Below are the code and all the weights of a small trained network. Each question names an input and a class and asks about switching units off, where a switched-off unit gives its printed mean instead of its output.

import numpy as np


def w(rows, s, z=0):
    codes = np.array(rows[::2]) - 128.0
    scale = np.full(codes.shape[1], s)
    scale[-1] = z or s
    return codes * scale


def f(y):
    return np.maximum(y, 0)


def log_softmax(a):
    a = a - a.max(-1, keepdims=True)
    return a - np.log(np.exp(a).sum(-1, keepdims=True))


def net(x, mask):
    res = np.array(x, float).reshape(1, 5) / 4 @ E
    y = f(res @ A[0][:, :-1].T + A[0][:, -1])
    res = res + np.where(mask, y, B[0][:, -1]) @ B[0][:, :-1]
    return log_softmax(res[-1] @ U[:, :-1].T + U[:, -1])


A, B = {}, {}
E = w([
[24,86,71,203,1,147,96,95,157],'x0',
[76,19,157,139,220,70,90,44,141],'x1',
[143,41,96,66,164,206,56,128,20],'x2',
[248,10,105,183,68,105,72,198,186],'x3',
[164,102,127,105,59,169,159,43,177],'x4',
],0.0086)
A[0] = w([
[164,118,83,144,156,91,75,183,156,109],'N0',
[155,74,94,80,152,168,86,141,13,71],'N1',
[48,129,75,140,76,152,99,112,161,14],'N2',
[254,156,159,75,169,186,132,28,185,158],'N3',
[147,82,119,95,96,191,93,96,48,7],'N4',
[131,155,177,149,101,102,141,153,204,78],'N5',
[186,120,78,147,107,182,149,136,143,121],'N6',
[175,59,114,114,99,169,147,147,176,60],'N7',
[102,108,159,135,157,69,132,108,188,103],'N8',
[80,191,121,87,139,181,158,75,99,85],'N9',
[87,122,111,155,85,130,140,129,136,161],'N10',
[169,181,90,113,90,155,158,181,124,220],'N11',
[143,51,143,138,182,75,107,38,124,128],'N12',
[117,104,115,126,76,172,158,63,171,193],'N13',
[159,147,216,128,179,63,170,179,145,148],'N14',
[200,90,133,177,102,125,135,147,137,40],'N15',
[132,79,103,113,152,165,77,128,102,31],'N16',
[90,113,68,181,99,125,68,137,144,148],'N17',
],0.01,0.002)
B[0] = w([
[44,82,93,102,255,169,199,150,182,191],'N0',
[156,216,134,153,112,28,105,162,131,251],'N1',
[158,188,85,223,229,176,83,107,138,197],'N2',
[90,205,152,202,154,187,18,155,163,235],'N3',
[118,219,118,126,59,6,153,121,142,216],'N4',
[166,164,91,98,104,30,166,91,139,197],'N5',
[145,31,123,98,138,182,192,190,117,188],'N6',
[63,45,44,134,187,151,173,129,227,201],'N7',
[161,123,177,188,17,117,218,126,66,188],'N8',
[4,83,58,86,253,103,241,93,161,202],'N9',
[138,242,105,184,118,155,93,121,122,177],'N10',
[137,160,121,167,51,210,193,188,37,208],'N11',
[136,115,141,221,85,228,238,207,29,231],'N12',
[71,222,177,146,128,143,59,217,181,202],'N13',
[162,200,131,165,145,108,37,160,123,219],'N14',
[97,109,67,111,201,61,132,118,204,197],'N15',
[147,135,87,126,57,39,166,132,132,197],'N16',
[136,155,131,159,198,129,82,147,83,200],'N17',
],0.0061,0.012)
U = w([
[101,99,87,93,207,135,191,109,167,75],'0',
[138,176,138,159,169,169,6,138,109,63],'1',
[149,119,137,146,58,191,215,149,47,91],'2',
[153,174,122,116,45,34,135,92,147,122],'3',
[94,140,154,124,130,146,83,158,135,254],'4',
[147,115,135,107,110,151,96,99,113,177],'5',
[157,36,206,16,85,169,46,72,108,24],'6',
],0.011,0.0074)

Each question gives the input, the list of numbers given to net, and the class t.
The units are the neurons (one row each of A and B). Each row of codes is followed by its name. A weight is (code - 128) times the scale printed after its matrix; where a second scale follows, it is the last column's (A, B and U).
mask holds one flag per neuron, in row order. A switched-off neuron (its flag False) gives its mean, the last column of its row in B, instead of its output. The means were averaged over made-up inputs and are rounded, as every weight is.
A unit's drop is (log p(t) with every unit on - log p(t) with that unit switched off) / (log p(t) with every unit on - log p(t) with every unit switched off).
The circuit of an input: a set's keep is (log p(t) with only the set's units on - log p(t) with every unit switched off) / (log p(t) with every unit on - log p(t) with every unit switched off). Starting from the 12 units with the biggest drops (on a tie, the unit counted first), units are removed one at a time, each time the one whose removal leaves the highest keep (on an exact tie, the one counted first), for as long as the keep stays at least 0.8.
units of the circuit, in order: the units of the circuit, biggest drop first
most important unit: the unit with the biggest drop
k most important neurons: the k neurons with the biggest drops, biggest first
drop when u is switched off: that unit's drop, to one decimal
input [-2,-7,-7,-2,-4], class 2: most important unit => N11
input [-3,-8,3,-8,5], class 0: 3 most important neurons => N9, N12, N8
input [-2,0,-2,6,-6], class 0: 2 most important neurons => N0, N3
input [3,6,-4,3,-5], class 2: 3 most important neurons => N8, N12, N3
input [-7,-7,2,-1,3], class 1: 4 most important neurons => N3, N12, N8, N14
input [7,8,8,-2,6], class 2: 2 most important neurons => N12, N3
input [1,6,-6,2,-3], class 2: 2 most important neurons => N12, N8
input [5,0,7,-1,-2], class 3: units of the circuit, in order => N4, N16
input [-8,5,-7,4,2], class 1: 3 most important neurons => N3, N14, N4
input [0,-6,6,6,2], class 0: 2 most important neurons => N7, N15
input [5,6,5,-4,-1], class 2: 2 most important neurons => N12, N3
input [-8,-6,-7,-1,-6], class 1: 2 most important neurons => N14, N4
input [8,-6,-5,-7,1], class 1: 3 most important neurons => N2, N10, N13
input [-3,-8,1,-8,-3], class 0: most important unit => N9
input [-3,-6,-5,7,-7], class 0: 2 most important neurons => N0, N15
input [-6,1,-7,7,-6], class 0: 4 most important neurons => N0, N1, N4, N15
input [2,4,1,3,-2], class 2: units of the circuit, in order => N12, N3
input [-2,4,4,6,0], class 0: drop when N15 is switched off => 0.1
input [4,-2,2,6,8], class 4: drop when N13 is switched off => 2.5
input [0,6,3,-5,-5], class 2: most important unit => N12
input [-5,7,6,8,2], class 0: drop when N11 is switched off => 0.3
